Below are the code and all the weights of a small trained network. Each question names an input and a class and asks about switching units off, where a switched-off unit gives its printed mean instead of its output.

import numpy as np


def w(rows, s, z=0):
    codes = np.array(rows[::2]) - 128.0
    scale = np.full(codes.shape[1], s)
    scale[-1] = z or s
    return codes * scale


def f(y):
    return np.maximum(y, 0)


def log_softmax(a):
    a = a - a.max(-1, keepdims=True)
    return a - np.log(np.exp(a).sum(-1, keepdims=True))


def net(x, mask):
    res = np.array(x, float).reshape(1, 7) / 4 @ E
    y = f(res @ A[0][:, :-1].T + A[0][:, -1])
    res = res + np.where(mask, y, B[0][:, -1]) @ B[0][:, :-1]
    return log_softmax(res[-1] @ U[:, :-1].T + U[:, -1])


A, B = {}, {}
E = w([
[131,130,124,126],'x0',
[116,126,134,133],'x1',
[120,127,133,132],'x2',
[31,60,20,91],'x3',
[135,130,124,124],'x4',
[86,254,67,139],'x5',
[156,101,70,246],'x6',
],0.011)
A[0] = w([
[146,140,211,57,213],'n0',
[132,101,158,51,193],'n1',
[86,54,45,104,241],'n2',
[98,144,121,18,203],'n3',
[158,228,156,185,193],'n4',
[120,184,185,64,181],'n5',
[103,107,110,60,182],'n6',
[92,233,104,145,253],'n7',
[172,131,168,207,166],'n8',
[171,108,206,161,181],'n9',
[163,137,235,131,216],'n10',
[131,103,77,247,214],'n11',
[69,185,19,154,141],'n12',
],0.012,0.005)
B[0] = w([
[124,149,192,44,226],'n0',
[80,110,164,117,201],'n1',
[56,60,156,110,250],'n2',
[34,164,173,185,216],'n3',
[212,193,125,166,225],'n4',
[124,181,189,110,207],'n5',
[40,112,155,195,191],'n6',
[190,255,156,144,233],'n7',
[222,119,58,139,200],'n8',
[179,102,75,76,212],'n9',
[168,137,108,35,232],'n10',
[136,90,34,65,230],'n11',
[58,203,113,57,228],'n12',
],0.01,0.014)
U = w([
[98,142,95,37,252],'0',
[150,174,194,172,31],'1',
[75,39,207,193,199],'2',
[47,171,131,215,63],'3',
[183,61,60,137,88],'4',
[168,168,55,245,111],'5',
[88,2,61,161,69],'6',
],0.0088,0.0031)

Each question gives the input, the list of numbers given to net, and the class t.
The units are the neurons (one row each of A and B). Each row of codes is followed by its name. A weight is (code - 128) times the scale printed after its matrix; where a second scale follows, it is the last column's (A, B and U).
mask holds one flag per neuron, in row order. A switched-off neuron (its flag False) gives its mean, the last column of its row in B, instead of its output. The means were averaged over made-up inputs and are rounded, as every weight is.
A unit's drop is (log p(t) with every unit on - log p(t) with that unit switched off) / (log p(t) with every unit on - log p(t) with every unit switched off).
The circuit of an input: a set's keep is (log p(t) with only the set's units on - log p(t) with every unit switched off) / (log p(t) with every unit on - log p(t) with every unit switched off). Starting from the 12 units with the biggest drops (on a tie, the unit counted first), units are removed one at a time, each time the one whose removal leaves the highest keep (on an exact tie, the one counted first), for as long as the keep stays at least 0.8.
units of the circuit, in order: the units of the circuit, biggest drop first
unit that matters most: the unit with the biggest drop
top k neurons: the k neurons with the biggest drops, biggest first
drop of u: that unit's drop, to one decimal
input [-1,0,8,-4,-5,-3,1], class 4: units of the circuit, in order -> (n12; n8; n3)
input [-5,6,-5,-1,-4,-1,7], class 4: unit that matters most -> n11
input [-8,-5,1,-6,-6,-6,1], class 4: units of the circuit, in order -> (n8; n9)
input [2,-8,1,-8,-7,5,1], class 5: units of the circuit, in order -> (n8; n4)
input [6,0,0,-5,-7,1,-1], class 1: top 3 neurons -> (n11; n4; n12)
input [-1,-5,-5,-4,-7,1,0], class 1: top 3 neurons -> (n11; n12; n4)
input [7,-7,3,-6,4,8,1], class 5: top 2 neurons -> (n4; n0)
input [-7,4,7,-1,-5,2,-4], class 1: drop of n12 -> 0.1
input [-2,3,-3,8,1,-7,1], class 6: drop of n7 -> 0.2
input [4,4,-5,-3,-2,1,2], class 5: drop of n2 -> 0.1
input [-2,-6,-8,-5,1,8,-8], class 1: drop of n0 -> 0.0
